Here is a tiny trained network, its code and every weight. The questions are about switching its units off for an input and a class, where a switched-off unit gives its printed mean instead of its output.

import numpy as np


def w(rows, s, z=0):
    codes = np.array(rows[::2]) - 128.0
    scale = np.full(codes.shape[1], s)
    scale[-1] = z or s
    return codes * scale


def f(y):
    return np.maximum(y, 0)


def log_softmax(a):
    a = a - a.max(-1, keepdims=True)
    return a - np.log(np.exp(a).sum(-1, keepdims=True))


def net(x, mask):
    res = np.array(x, float).reshape(1, 3) / 4 @ E
    y = f(res @ A[0][:, :-1].T + A[0][:, -1])
    res = res + np.where(mask, y, B[0][:, -1]) @ B[0][:, :-1]
    return log_softmax(res[-1] @ U[:, :-1].T + U[:, -1])


A, B = {}, {}
E = w([
[231,121,166,138,172,1,155,127,50],'x0',
[191,152,222,78,44,215,27,138,32],'x1',
[90,9,189,58,112,116,142,1,131],'x2',
],0.0079)
A[0] = w([
[59,156,92,135,109,196,111,107,215,27],'n0',
[211,108,181,170,171,13,180,104,63,29],'n1',
[81,40,171,56,117,64,156,33,136,5],'n2',
[121,6,122,74,132,143,138,64,113,80],'n3',
[135,204,80,199,159,103,125,210,132,48],'n4',
[77,95,86,199,195,76,164,100,187,37],'n5',
[123,75,166,76,123,105,145,46,170,29],'n6',
[53,107,100,136,100,254,134,110,195,66],'n7',
[112,109,68,156,168,67,218,84,221,31],'n8',
[106,154,82,196,131,98,185,148,187,65],'n9',
],0.0066,0.0025)
B[0] = w([
[101,138,116,60,39,47,170,130,152,201],'n0',
[62,166,127,22,15,3,197,118,181,235],'n1',
[145,138,16,160,129,174,125,229,121,239],'n2',
[181,97,40,204,149,169,101,234,119,219],'n3',
[158,104,44,118,119,185,167,199,143,220],'n4',
[222,83,188,113,63,158,61,87,57,237],'n5',
[158,137,37,194,108,180,132,205,127,204],'n6',
[101,109,147,24,34,27,172,107,177,224],'n7',
[199,104,215,113,74,199,41,59,93,254],'n8',
[224,79,118,118,87,179,55,113,114,212],'n9',
],0.0063,0.0083)
U = w([
[143,117,1,202,148,173,169,223,145,94],'0',
[86,121,143,39,92,12,231,84,183,104],'1',
[184,105,238,122,102,206,69,55,54,117],'2',
[103,96,148,167,195,128,162,102,157,253],'3',
[59,141,149,196,208,118,168,34,136,77],'4',
],0.008,0.0074)

Each question gives the input, the list of numbers given to net, and the class t.
The units are the neurons (one row each of A and B). Each row of codes is followed by its name. A weight is (code - 128) times the scale printed after its matrix; where a second scale follows, it is the last column's (A, B and U).
mask holds one flag per neuron, in row order. A switched-off neuron (its flag False) gives its mean, the last column of its row in B, instead of its output. The means were averaged over made-up inputs and are rounded, as every weight is.
A unit's drop is (log p(t) with every unit on - log p(t) with that unit switched off) / (log p(t) with every unit on - log p(t) with every unit switched off).
The circuit of an input: a set's keep is (log p(t) with only the set's units on - log p(t) with every unit switched off) / (log p(t) with every unit on - log p(t) with every unit switched off). Starting from all 10 units, units are removed one at a time, each time the one whose removal leaves the highest keep (on an exact tie, the one counted first), for as long as the keep stays at least 0.8.
circuit, biggest first: the units of the circuit, biggest drop first
most important unit: the unit with the biggest drop
k most important neurons: the k neurons with the biggest drops, biggest first
drop of u: that unit's drop, to one decimal
input [-6,-2,8], class 0: 2 most important neurons => n3, n2
input [-7,-1,-5], class 1: circuit, biggest first => n7, n0
input [1,2,-3], class 3: most important unit => n2
input [2,-2,2], class 3: 4 most important neurons => n7, n0, n4, n9
input [-3,5,5], class 0: circuit, biggest first => n8, n5, n3
input [0,-8,7], class 2: 3 most important neurons => n8, n5, n4
input [2,-6,3], class 2: circuit, biggest first => n8, n5
input [7,0,7], class 0: 3 most important neurons => n2, n3, n6
input [8,1,6], class 1: 2 most important neurons => n1, n4
input [-8,-3,-5], class 1: 2 most important neurons => n7, n0
input [-3,-3,6], class 0: 2 most important neurons => n2, n3
input [3,-6,1], class 2: drop of n5 => 0.1
input [-8,3,3], class 1: drop of n7 => 0.1
input [-7,3,4], class 1: drop of n7 => 0.4
input [2,-8,-7], class 2: most important unit => n8
input [0,0,7], class 0: drop of n9 => 0.0
